Here is a tiny trained network, its code and every weight. The questions are about switching its units off for an input and a class, where a switched-off unit gives its printed mean instead of its output.

import numpy as np


def w(rows, s, z=0):
    codes = np.array(rows[::2]) - 128.0
    scale = np.full(codes.shape[1], s)
    scale[-1] = z or s
    return codes * scale


def norm(h):
    return h / np.sqrt((h * h).mean(-1, keepdims=True) + 1e-5)


def f(y):
    return np.maximum(y, 0)


def log_softmax(a):
    a = a - a.max(-1, keepdims=True)
    return a - np.log(np.exp(a).sum(-1, keepdims=True))


def net(x, mask):
    res = np.array(x, float).reshape(1, 4) / 4 @ E
    u = 0
    for l in range(3):
        y = f(norm(res) @ A[l][:, :-1].T + A[l][:, -1])
        res = res + np.where(mask[u : u + 4], y, B[l][:, -1]) @ B[l][:, :-1]
        u += 4
    return log_softmax(norm(res)[-1] @ U[:, :-1].T + U[:, -1])


A, B = {}, {}
E = w([
[198,85,70,191,93,118,254,170,139,122,141,56],'x0',
[136,219,140,194,128,96,129,143,93,70,47,185],'x1',
[116,113,128,117,131,111,144,124,139,121,122,149],'x2',
[148,94,148,45,220,95,97,221,52,170,86,177],'x3',
],0.0095)
A[0] = w([
[178,96,108,89,189,102,162,253,54,158,88,110,25],'L0N1',
[171,105,139,82,201,107,118,221,60,164,86,165,77],'L0N2',
[174,125,100,185,122,119,209,179,95,88,97,129,1],'L0N3',
[135,160,126,135,164,121,119,181,87,94,79,166,37],'L0N4',
],0.014,0.0052)
B[0] = w([
[220,3,225,138,160,163,164,90,143,222,200,230,239],'L0N1',
[82,165,56,102,133,71,88,236,86,142,17,42,252],'L0N2',
[102,208,132,106,123,92,123,106,209,147,76,13,209],'L0N3',
[114,254,175,129,66,63,135,127,45,151,141,152,196],'L0N4',
],0.0087,0.016)
A[1] = w([
[113,208,121,183,112,117,110,137,71,45,79,203,57],'L1N1',
[87,111,63,92,142,125,101,233,59,85,94,113,31],'L1N2',
[166,101,80,184,130,124,155,217,2,66,121,218,5],'L1N3',
[70,131,128,66,155,130,61,145,101,117,111,157,70],'L1N4',
],0.019,0.002)
B[1] = w([
[184,21,146,182,175,183,125,129,153,124,116,235,250],'L1N1',
[158,92,44,114,132,149,165,131,138,77,152,38,223],'L1N2',
[96,226,97,197,132,251,131,104,214,21,130,135,181],'L1N3',
[115,165,116,176,61,63,158,64,132,128,108,82,224],'L1N4',
],0.011,0.015)
A[2] = w([
[142,9,134,56,193,142,130,177,120,130,156,166,28],'L2N1',
[12,141,140,10,119,187,30,61,138,120,235,136,29],'L2N2',
[87,40,33,45,123,152,125,131,125,99,204,26,39],'L2N3',
[125,114,162,93,130,164,186,111,157,80,250,125,11],'L2N4',
],0.02,0.0012)
B[2] = w([
[88,114,102,135,118,146,87,65,111,65,149,167,198],'L2N1',
[137,163,70,246,81,140,156,55,219,28,102,95,167],'L2N2',
[118,157,229,63,112,85,138,175,113,195,185,160,249],'L2N3',
[136,95,47,106,192,123,85,155,39,139,30,110,168],'L2N4',
],0.013,0.019)
U = w([
[125,239,100,204,57,127,157,112,197,20,82,103,165],'0',
[154,150,196,45,105,53,145,215,89,213,120,104,19],'1',
[187,2,176,143,156,206,123,110,160,129,166,246,253],'2',
],0.0081,0.00046)

Each question gives the input, the list of numbers given to net, and the class t.
The units are the neurons (one row each of A and B). Each row of codes is followed by its name. A weight is (code - 128) times the scale printed after its matrix; where a second scale follows, it is the last column's (A, B and U).
mask holds one flag per neuron, layer by layer. A switched-off neuron (its flag False) gives its mean, the last column of its row in B, instead of its output. The means were averaged over made-up inputs and are rounded, as every weight is.
A unit's drop is (log p(t) with every unit on - log p(t) with that unit switched off) / (log p(t) with every unit on - log p(t) with every unit switched off).
The circuit of an input: a set's keep is (log p(t) with only the set's units on - log p(t) with every unit switched off) / (log p(t) with every unit on - log p(t) with every unit switched off). Starting from all 12 units, units are removed one at a time, each time the one whose removal leaves the highest keep (on an exact tie, the one counted first), for as long as the keep stays at least 0.8.
circuit, biggest first: the units of the circuit, biggest drop first
most important unit: the unit with the biggest drop
k most important neurons: the k neurons with the biggest drops, biggest first
top k neurons in layer l: the k neurons of layer l with the biggest drops, biggest first
drop of u: that unit's drop, to one decimal
input [0,4,-1,-4], class 2: top 2 neurons in layer 1	(L1N1, L1N4)
input [1,-7,0,-3], class 1: circuit, biggest first	(L2N3)
input [-1,3,-4,3], class 0: 4 most important neurons	(L1N3, L0N2, L0N4, L0N3)
input [0,7,-3,7], class 0: 3 most important neurons	(L1N3, L0N2, L2N3)
input [2,-6,-3,7], class 2: 2 most important neurons	(L0N1, L2N1)
input [5,-2,6,0], class 1: 4 most important neurons	(L1N1, L0N3, L1N4, L1N3)
input [-4,2,-1,-6], class 2: 2 most important neurons	(L0N1, L0N3)
input [-1,6,2,6], class 0: 3 most important neurons	(L1N3, L0N2, L2N3)
input [-2,2,2,0], class 2: 4 most important neurons	(L1N1, L0N2, L2N2, L0N4)
input [7,-4,2,0], class 1: 2 most important neurons	(L1N1, L0N3)
input [7,8,-3,3], class 1: 4 most important neurons	(L0N3, L0N1, L2N2, L1N3)
input [-7,-8,1,-6], class 0: 2 most important neurons	(L2N2, L0N2)
input [8,-1,-6,6], class 2: 2 most important neurons	(L0N1, L2N1)
input [8,-1,5,5], class 2: circuit, biggest first	(L0N1)
input [7,7,4,2], class 1: 2 most important neurons	(L0N3, L2N2)
input [7,-1,0,-6], class 1: top 3 neurons in layer 1	(L1N1, L1N4, L1N3)
input [6,-3,0,2], class 2: top 2 neurons in layer 1	(L1N2, L1N4)
input [4,-2,7,-7], class 1: top 2 neurons in layer 1	(L1N1, L1N4)
input [-5,7,2,5], class 0: drop of L0N2	0.2
input [-7,4,5,-6], class 2: most important unit	L1N1
input [-8,7,-8,7], class 0: drop of L0N2	0.1
input [-1,5,8,8], class 0: drop of L2N3	0.2
